Below is a small trained network, with its code and all its weights. Each question gives an input and a class and asks what happens when units are switched off, that is, made to give their printed mean instead of their output.

import numpy as np


def w(rows, s, z=0):
    codes = np.array(rows[::2]) - 128.0
    scale = np.full(codes.shape[1], s)
    scale[-1] = z or s
    return codes * scale


def norm(h):
    return h / np.sqrt((h * h).mean(-1, keepdims=True) + 1e-5)


def f(y):
    return np.maximum(y, 0)


def log_softmax(a):
    a = a - a.max(-1, keepdims=True)
    return a - np.log(np.exp(a).sum(-1, keepdims=True))


def net(x, mask):
    res = np.array(x, float).reshape(1, 3) / 4 @ E
    u = 0
    for l in range(2):
        y = f(norm(res) @ A[l][:, :-1].T + A[l][:, -1])
        res = res + np.where(mask[u : u + 15], y, B[l][:, -1]) @ B[l][:, :-1]
        u += 15
    return log_softmax(norm(res)[-1] @ U[:, :-1].T + U[:, -1])


A, B = {}, {}
E = w([
[158,179,94,129,60,177,196,254],'x0',
[109,108,235,195,129,193,189,63],'x1',
[14,131,152,48,51,126,107,53],'x2',
],0.0086)
A[0] = w([
[233,120,19,94,196,99,72,156,183],'0.n1',
[76,153,157,105,102,202,125,67,135],'0.n2',
[94,74,136,96,150,70,83,118,20],'0.n3',
[231,124,82,204,144,120,172,163,105],'0.n4',
[71,101,91,143,139,91,89,130,37],'0.n5',
[141,71,155,120,132,200,139,81,70],'0.n6',
[251,132,126,129,235,55,79,139,2],'0.n7',
[130,74,130,186,215,133,111,84,176],'0.n8',
[215,98,178,209,160,164,161,132,91],'0.n9',
[91,117,158,103,143,25,104,57,99],'0.n10',
[131,255,169,109,122,188,153,194,154],'0.n11',
[102,187,77,81,89,127,92,132,83],'0.n12',
[174,89,135,147,154,133,134,73,40],'0.n13',
[78,155,114,80,65,204,154,196,116],'0.n14',
[90,158,167,171,116,229,172,122,42],'0.n15',
],0.0083,0.0059)
B[0] = w([
[57,59,227,81,56,199,133,162,254],'0.n1',
[96,71,159,126,80,152,129,228,191],'0.n2',
[141,62,84,152,199,74,254,142,153],'0.n3',
[106,84,100,95,170,28,200,162,214],'0.n4',
[92,103,125,134,197,73,158,99,142],'0.n5',
[116,152,101,108,99,193,56,115,152],'0.n6',
[80,58,200,154,95,255,68,50,184],'0.n7',
[151,213,166,172,101,138,15,137,197],'0.n8',
[177,207,38,138,174,64,83,97,194],'0.n9',
[110,78,17,131,186,117,150,234,193],'0.n10',
[163,111,97,53,174,77,195,141,212],'0.n11',
[209,134,97,161,137,55,112,112,176],'0.n12',
[124,166,157,131,94,115,89,151,143],'0.n13',
[213,146,184,89,120,106,56,13,207],'0.n14',
[122,22,85,155,186,104,212,74,169],'0.n15',
],0.0069,0.0096)
A[1] = w([
[138,139,165,128,62,151,194,25,54],'1.n1',
[140,127,189,98,94,197,198,170,50],'1.n2',
[46,105,144,190,82,207,79,153,16],'1.n3',
[166,100,114,128,101,80,184,124,97],'1.n4',
[171,246,114,115,57,131,71,124,122],'1.n5',
[191,232,144,155,170,116,70,93,98],'1.n6',
[80,84,114,90,127,105,154,93,138],'1.n7',
[144,228,116,101,75,118,82,134,127],'1.n8',
[184,166,141,161,153,148,158,128,125],'1.n9',
[66,123,135,139,111,172,104,135,2],'1.n10',
[161,225,62,206,175,88,219,118,65],'1.n11',
[156,116,82,204,148,124,76,155,126],'1.n12',
[169,127,133,155,72,161,207,162,163],'1.n13',
[151,255,122,199,174,132,87,60,56],'1.n14',
[148,205,82,157,168,142,179,100,81],'1.n15',
],0.011,0.0043)
B[1] = w([
[73,145,65,87,119,70,150,250,185],'1.n1',
[79,194,26,97,125,67,205,123,211],'1.n2',
[178,66,177,206,220,186,80,42,234],'1.n3',
[73,107,117,141,126,149,71,119,234],'1.n4',
[212,154,185,254,148,156,114,30,189],'1.n5',
[177,197,68,68,59,76,192,162,189],'1.n6',
[144,227,107,151,116,145,173,192,254],'1.n7',
[137,177,137,214,136,152,155,80,180],'1.n8',
[128,130,158,80,83,149,92,101,171],'1.n9',
[200,93,133,130,176,162,83,103,171],'1.n10',
[107,41,196,207,204,227,19,73,207],'1.n11',
[144,139,160,106,43,122,160,94,192],'1.n12',
[24,128,131,92,115,108,121,155,215],'1.n13',
[149,196,93,70,81,77,230,175,185],'1.n14',
[88,101,192,149,138,190,68,100,166],'1.n15',
],0.0093,0.006)
U = w([
[128,52,187,162,205,239,73,79,95],'0',
[60,127,2,54,120,64,192,196,253],'1',
[216,219,135,140,64,106,140,63,22],'2',
],0.017,0.0013)

Each question gives the input, the list of numbers given to net, and the class t.
The units are the neurons (one row each of A and B). Each row of codes is followed by its name. A weight is (code - 128) times the scale printed after its matrix; where a second scale follows, it is the last column's (A, B and U).
mask holds one flag per neuron, layer by layer. A switched-off neuron (its flag False) gives its mean, the last column of its row in B, instead of its output. The means were averaged over made-up inputs and are rounded, as every weight is.
A unit's drop is (log p(t) with every unit on - log p(t) with that unit switched off) / (log p(t) with every unit on - log p(t) with every unit switched off).
The circuit of an input: a set's keep is (log p(t) with only the set's units on - log p(t) with every unit switched off) / (log p(t) with every unit on - log p(t) with every unit switched off). Starting from the 12 units with the biggest drops (on a tie, the unit counted first), units are removed one at a time, each time the one whose removal leaves the highest keep (on an exact tie, the one counted first), for as long as the keep stays at least 0.8.
circuit, biggest first: the units of the circuit, biggest drop first
k most important neurons: the k neurons with the biggest drops, biggest first
top k neurons in layer l: the k neurons of layer l with the biggest drops, biggest first
drop of u: that unit's drop, to one decimal
input [8,0,3], class 2: circuit, biggest first : 0.n14
input [-4,-7,0], class 0: top 2 neurons in layer 0 : 0.n1, 0.n7
input [1,-2,8], class 2: 3 most important neurons : 0.n4, 0.n14, 0.n15
input [0,-4,-8], class 0: top 3 neurons in layer 0 : 0.n7, 0.n1, 0.n11
input [-3,-6,0], class 0: 2 most important neurons : 0.n1, 0.n7
input [1,2,7], class 1: 4 most important neurons : 0.n8, 0.n7, 1.n11, 1.n1
input [1,6,6], class 1: top 2 neurons in layer 0 : 0.n8, 0.n7
input [8,-1,5], class 2: 2 most important neurons : 0.n14, 1.n5
input [-1,-8,-2], class 0: 2 most important neurons : 0.n1, 0.n7
input [-4,0,3], class 1: drop of 0.n7 : 1.4
input [1,-5,3], class 2: drop of 0.n4 : 0.1
input [-6,-1,3], class 1: drop of 0.n1 : 0.2
input [-4,-8,-8], class 0: drop of 0.n7 : 0.1
input [-2,-8,-2], class 0: circuit, biggest first : 0.n7
